Here is a tiny trained network, its code and every weight. The questions are about switching its units off for an input and a class, where a switched-off unit gives its printed mean instead of its output.

import numpy as np


def w(rows, s, z=0):
    codes = np.array(rows[::2]) - 128.0
    scale = np.full(codes.shape[1], s)
    scale[-1] = z or s
    return codes * scale


def norm(h):
    return h / np.sqrt((h * h).mean(-1, keepdims=True) + 1e-5)


def f(y):
    return y / 2 * (1 + np.tanh(0.7978845608 * (y + 0.044715 * y**3)))


def log_softmax(a):
    a = a - a.max(-1, keepdims=True)
    return a - np.log(np.exp(a).sum(-1, keepdims=True))


def net(x, mask):
    res = np.array(x, float).reshape(1, 5) / 4 @ E
    u = 0
    for l in range(3):
        y = f(norm(res) @ A[l][:, :-1].T + A[l][:, -1])
        res = res + np.where(mask[u : u + 5], y, B[l][:, -1]) @ B[l][:, :-1]
        u += 5
    return log_softmax(norm(res)[-1] @ U[:, :-1].T + U[:, -1])


A, B = {}, {}
E = w([
[41,102,170,114,107,23,90,159],'x0',
[137,130,123,91,48,133,145,37],'x1',
[128,119,191,65,200,105,193,86],'x2',
[191,120,196,156,123,124,66,105],'x3',
[87,252,166,227,123,112,181,67],'x4',
],0.003)
A[0] = w([
[56,164,52,92,127,126,220,178,29],'L0N0',
[133,174,119,163,254,122,87,192,48],'L0N1',
[200,140,223,160,136,114,57,123,3],'L0N2',
[129,131,159,62,243,88,162,61,55],'L0N3',
[155,174,171,120,112,136,61,63,139],'L0N4',
],0.0052,0.0018)
B[0] = w([
[216,63,105,191,139,62,165,130,201],'L0N0',
[68,53,178,109,2,146,163,101,194],'L0N1',
[177,73,34,175,167,83,187,178,181],'L0N2',
[102,73,123,176,189,142,54,90,252],'L0N3',
[67,66,118,135,128,106,210,167,189],'L0N4',
],0.007,0.0021)
A[1] = w([
[121,145,60,190,41,126,72,140,32],'L1N0',
[161,107,116,142,152,254,182,148,146],'L1N1',
[87,115,118,103,139,32,79,154,106],'L1N2',
[134,130,124,143,191,177,99,118,6],'L1N3',
[121,135,104,108,99,109,183,75,68],'L1N4',
],0.0055,0.0012)
B[1] = w([
[87,85,127,138,255,195,54,120,253],'L1N0',
[132,194,171,115,81,6,68,57,239],'L1N1',
[212,247,151,162,113,126,121,66,245],'L1N2',
[138,225,97,144,101,137,122,123,122],'L1N3',
[110,33,189,90,80,130,200,152,149],'L1N4',
],0.0056,0.002)
A[2] = w([
[137,163,178,149,111,39,75,157,156],'L2N0',
[118,120,203,120,183,114,179,74,231],'L2N1',
[82,72,188,83,75,153,129,190,155],'L2N2',
[251,55,75,195,119,88,151,179,111],'L2N3',
[212,108,130,2,152,133,73,189,2],'L2N4',
],0.005,0.0022)
B[2] = w([
[199,183,80,43,90,173,189,60,199],'L2N0',
[122,126,92,136,110,172,77,216,251],'L2N1',
[140,97,175,110,71,181,123,59,148],'L2N2',
[127,96,91,116,148,63,170,103,239],'L2N3',
[19,212,163,254,116,148,222,193,181],'L2N4',
],0.0076,0.0031)
U = w([
[149,63,73,171,156,31,203,135,145],'0',
[53,181,155,197,100,152,182,171,218],'1',
[98,104,117,160,223,179,1,128,180],'2',
[207,230,137,73,73,128,127,87,123],'3',
[99,27,172,108,28,175,125,104,74],'4',
[132,116,148,72,152,98,112,121,3],'5',
],0.0091,0.0034)

Each question gives the input, the list of numbers given to net, and the class t.
The units are the neurons (one row each of A and B). Each row of codes is followed by its name. A weight is (code - 128) times the scale printed after its matrix; where a second scale follows, it is the last column's (A, B and U).
mask holds one flag per neuron, layer by layer. A switched-off neuron (its flag False) gives its mean, the last column of its row in B, instead of its output. The means were averaged over made-up inputs and are rounded, as every weight is.
A unit's drop is (log p(t) with every unit on - log p(t) with that unit switched off) / (log p(t) with every unit on - log p(t) with every unit switched off).
The circuit of an input: a set's keep is (log p(t) with only the set's units on - log p(t) with every unit switched off) / (log p(t) with every unit on - log p(t) with every unit switched off). Starting from the 12 units with the biggest drops (on a tie, the unit counted first), units are removed one at a time, each time the one whose removal leaves the highest keep (on an exact tie, the one counted first), for as long as the keep stays at least 0.8.
circuit, biggest first: the units of the circuit, biggest drop first
unit that matters most: the unit with the biggest drop
top k neurons: the k neurons with the biggest drops, biggest first
k most important neurons of layer l: the k neurons of layer l with the biggest drops, biggest first
input [-5,-2,-2,-3,1], class 3: unit that matters most -> L1N1
input [-6,2,0,-5,-5], class 3: top 4 neurons -> [L1N1, L0N2, L1N0, L0N4]
input [-5,-5,-7,-8,1], class 0: top 3 neurons -> [L0N0, L0N3, L2N3]
input [2,-3,-2,1,-4], class 1: circuit, biggest first -> [L2N4, L0N3]
input [-4,-8,1,6,4], class 4: 2 most important neurons of layer 0 -> [L0N1, L0N0]
input [8,-6,-4,3,-8], class 1: 2 most important neurons of layer 1 -> [L1N1, L1N2]
input [-1,5,-6,-4,4], class 2: top 4 neurons -> [L1N0, L0N1, L0N2, L2N4]
input [7,4,0,6,1], class 3: top 2 neurons -> [L1N2, L2N0]
input [5,2,-7,-5,4], class 2: top 2 neurons -> [L1N0, L0N2]
input [-7,-7,6,5,1], class 3: top 4 neurons -> [L1N1, L1N0, L0N0, L2N0]
input [-3,4,-2,-7,6], class 0: top 3 neurons -> [L0N0, L0N1, L2N4]
input [-5,-3,7,2,6], class 2: top 3 neurons -> [L0N3, L2N4, L2N1]
input [6,2,4,-2,-4], class 3: circuit, biggest first -> [L1N2, L2N0]
input [-2,-6,-2,8,2], class 0: top 2 neurons -> [L0N2, L2N3]
input [3,7,8,2,2], class 2: circuit, biggest first -> [L0N3, L2N1]
input [-8,2,4,2,-4], class 3: circuit, biggest first -> [L1N1]
input [-4,-8,-7,8,2], class 0: top 3 neurons -> [L0N2, L2N3, L0N3]
input [6,-1,-7,8,3], class 0: 2 most important neurons of layer 0 -> [L0N2, L0N4]
input [-6,7,-8,3,1], class 2: top 2 neurons -> [L1N0, L0N1]
input [-4,7,-8,-7,5], class 2: top 4 neurons -> [L1N0, L0N2, L0N1, L2N4]
input [8,7,-6,6,-1], class 3: 3 most important neurons of layer 0 -> [L0N1, L0N3, L0N0]
input [-2,-1,4,8,3], class 0: circuit, biggest first -> [L0N2]
input [-2,-8,3,7,-8], class 1: 2 most important neurons of layer 0 -> [L0N0, L0N4]
